Here is a tiny trained network, its code and every weight. The questions are about switching its units off for an input and a target symbol, where a switched-off unit gives its printed mean instead of its output.

import numpy as np


def w(rows, s, z=0):
    codes = np.array(rows[::2]) - 128.0
    scale = np.full(codes.shape[1], s)
    scale[-1] = z or s
    return codes * scale


def f(y):
    return y / 2 * (1 + np.tanh(0.7978845608 * (y + 0.044715 * y**3)))


def softmax(a):
    e = np.exp(a - a.max(-1, keepdims=True))
    return e / e.sum(-1, keepdims=True)


def log_softmax(a):
    a = a - a.max(-1, keepdims=True)
    return a - np.log(np.exp(a).sum(-1, keepdims=True))


def net(x, mask):
    ids = ['ΞΣΦαβδεζτψ'.index(c) for c in x.split()]
    T = len(ids)
    res = E[ids] + P[:T]
    q, k, v = (res @ M[0].T for M in (Q, K, V))
    z = softmax(np.where(np.tri(T) > 0, q @ k.T / 3**0.5, -1e9)) @ v
    res = res + np.where(mask[0], z, O[0][:, -1]) @ O[0][:, :-1]
    y = f(res @ A[0][:, :-1].T + A[0][:, -1])
    res = res + np.where(mask[1:25], y, B[0][:, -1]) @ B[0][:, :-1]
    return log_softmax(res[-1] @ U[:, :-1].T + U[:, -1])


Q, K, V, O, A, B = {}, {}, {}, {}, {}, {}
E = w([
[81,141,174,118,155],'Ξ',
[120,105,130,116,191],'Σ',
[188,88,112,113,188],'Φ',
[200,114,183,121,132],'α',
[138,116,188,115,163],'β',
[110,151,197,108,102],'δ',
[253,76,121,108,161],'ε',
[198,112,102,90,125],'ζ',
[139,167,161,83,59],'τ',
[201,123,161,99,79],'ψ',
],0.022)
P = w([
[137,250,147,169,195],'0',
[116,92,85,228,117],'1',
[118,127,124,142,139],'2',
[185,154,95,190,122],'3',
[132,49,97,184,79],'4',
[124,112,137,101,122],'5',
[191,145,142,82,116],'6',
[140,23,107,149,57],'7',
[130,103,151,56,112],'8',
[214,133,155,34,110],'9',
[143,55,82,186,86],'10',
[136,104,163,20,117],'11',
],0.017)
Q[0] = w([
[175,204,102,162,110],'h1',
[46,37,42,202,55],'h1',
[140,249,135,100,225],'h1',
],0.018)
K[0] = w([
[183,117,102,131,6],'h1',
[133,213,106,235,176],'h1',
[92,13,127,92,65],'h1',
],0.019)
V[0] = w([
[182,71,134,136,254],'h1',
[95,87,243,167,141],'h1',
[44,127,88,132,165],'h1',
],0.015)
O[0] = w([
[169,130,164,108,253,176],'h1',
[149,56,231,194,120,143],'h1',
[76,33,156,34,113,3],'h1',
],0.016,0.015)
A[0] = w([
[127,85,205,109,152,64],'n1',
[105,168,58,125,77,42],'n2',
[107,126,112,53,155,126],'n3',
[81,172,221,123,96,100],'n4',
[165,123,139,184,129,9],'n5',
[44,65,122,27,119,60],'n6',
[58,38,144,20,136,224],'n7',
[207,133,143,57,95,95],'n8',
[79,105,147,99,72,103],'n9',
[89,128,160,104,62,68],'n10',
[130,120,160,19,149,83],'n11',
[125,104,175,162,121,150],'n12',
[157,60,61,180,144,112],'n13',
[133,97,96,109,108,105],'n14',
[59,121,110,185,160,117],'n15',
[148,140,141,149,70,116],'n16',
[150,166,114,99,169,226],'n17',
[72,132,137,181,160,129],'n18',
[129,78,164,65,169,157],'n19',
[4,170,165,104,144,80],'n20',
[132,204,106,48,187,178],'n21',
[117,130,86,67,160,5],'n22',
[96,121,70,96,68,133],'n23',
[39,209,170,57,112,83],'n24',
],0.012,0.011)
B[0] = w([
[62,185,73,169,128,191],'n1',
[111,103,188,107,169,168],'n2',
[188,183,91,165,147,143],'n3',
[130,66,143,128,99,155],'n4',
[76,149,172,50,167,198],'n5',
[131,71,174,232,116,138],'n6',
[147,166,111,1,115,164],'n7',
[68,131,130,154,147,155],'n8',
[151,183,143,132,150,142],'n9',
[148,155,104,112,177,141],'n10',
[176,129,107,163,129,150],'n11',
[128,113,180,80,127,180],'n12',
[104,158,186,127,89,158],'n13',
[107,89,186,109,138,127],'n14',
[170,109,139,104,123,133],'n15',
[135,104,112,160,147,189],'n16',
[108,106,95,95,95,251],'n17',
[169,138,125,112,93,148],'n18',
[83,146,107,184,143,185],'n19',
[122,126,147,98,97,132],'n20',
[121,57,150,143,89,236],'n21',
[116,183,177,132,106,142],'n22',
[23,99,104,128,146,133],'n23',
[101,71,127,138,106,129],'n24',
],0.0097,0.026)
U = w([
[85,170,175,3,102,159],'Ξ',
[112,167,84,67,206,119],'Σ',
[151,67,116,210,184,90],'Φ',
[213,168,217,47,210,37],'α',
[95,138,205,179,211,13],'β',
[184,62,224,177,87,102],'δ',
[211,43,158,74,208,144],'ε',
[176,58,49,71,62,254],'ζ',
[58,109,117,196,84,93],'τ',
[185,247,140,189,79,170],'ψ',
],0.0043,0.0076)

Each question gives the input, a string of symbols that net reads in full, and the target symbol t.
The units are the heads (3 rows each of Q, K, V and O) and the neurons (one row each of A and B). Each row of codes is followed by its name. A weight is (code - 128) times the scale printed after its matrix; where a second scale follows, it is the last column's (O, A, B and U).
mask holds one flag per unit, heads first, then neurons. A switched-off unit (its flag False) gives its mean, the last column of its rows in O or B, instead of its output. The means were averaged over made-up inputs and are rounded, as every weight is.
A unit's drop is (log p(t) with every unit on - log p(t) with that unit switched off) / (log p(t) with every unit on - log p(t) with every unit switched off).
The circuit of an input: a set's keep is (log p(t) with only the set's units on - log p(t) with every unit switched off) / (log p(t) with every unit on - log p(t) with every unit switched off). Starting from the 12 units with the biggest drops (on a tie, the unit counted first), units are removed one at a time, each time the one whose removal leaves the highest keep (on an exact tie, the one counted first), for as long as the keep stays at least 0.8.
circuit, biggest first: the units of the circuit, biggest drop first
unit that matters most: the unit with the biggest drop
top k neurons: the k neurons with the biggest drops, biggest first
drop of u: that unit's drop, to one decimal
input Σ ψ ψ ψ Ξ ψ ψ β ζ Ξ, target ζ: unit that matters most => h1
input ψ β δ ψ ψ ε Ξ Σ α, target α: circuit, biggest first => (h1, n5, n21)
input δ δ τ ζ, target τ: circuit, biggest first => (h1, n23)
input β Ξ ζ, target ζ: top 2 neurons => (n21, n17)
input τ Σ Ξ ζ ψ, target τ: circuit, biggest first => (h1, n23)
input ε ψ ζ ψ ψ Σ ψ ψ, target ε: circuit, biggest first => (h1, n21)
input α τ ζ Φ Σ Σ β δ, target α: circuit, biggest first => (h1, n21, n5)
input ψ Ξ ζ ζ β ψ ζ ζ, target ψ: circuit, biggest first => (h1, n21)
input δ Ξ δ τ Ξ ζ, target ζ: circuit, biggest first => (h1, n21, n5)
input Σ Ξ ε δ ζ Ξ ψ δ β δ δ, target Σ: top 3 neurons => (n7, n1, n19)
input ζ τ ψ Ξ δ β Ξ Ξ β Σ, target β: circuit, biggest first => (h1, n1, n19)
input ζ α ζ δ ζ τ ε ζ β Φ, target ζ: circuit, biggest first => (h1, n21, n17)
input Ξ δ ψ Ξ Σ ζ α δ, target Ξ: top 3 neurons => (n7, n1, n12)
input ψ α Σ δ ε Σ, target Σ: unit that matters most => n7
input β ψ ψ ζ Φ, target β: top 2 neurons => (n1, n19)
input δ ε ψ Φ ψ τ ζ, target ψ: top 2 neurons => (n21, n12)
input β Ξ ψ Ξ δ α, target α: top 2 neurons => (n5, n21)
input ζ ζ Ξ Φ ζ ζ ψ τ, target ζ: top 3 neurons => (n21, n5, n17)
input τ Ξ ζ ψ α ψ β β Σ, target Σ: drop of h1 => 1.7
input Ξ ψ Ξ Ξ δ, target Ξ: drop of n7 => 2.1
input β Ξ α ζ α β ψ ψ, target β: drop of n6 => 0.0
input Ξ ε δ α α δ Ξ, target δ: top neuron => (n4)
input ζ ε α Ξ ψ ψ Ξ ψ ψ ζ ψ, target ζ: top 3 neurons => (n21, n17, n5)
input ψ ψ ψ ζ α ε, target ε: top 3 neurons => (n21, n1, n17)
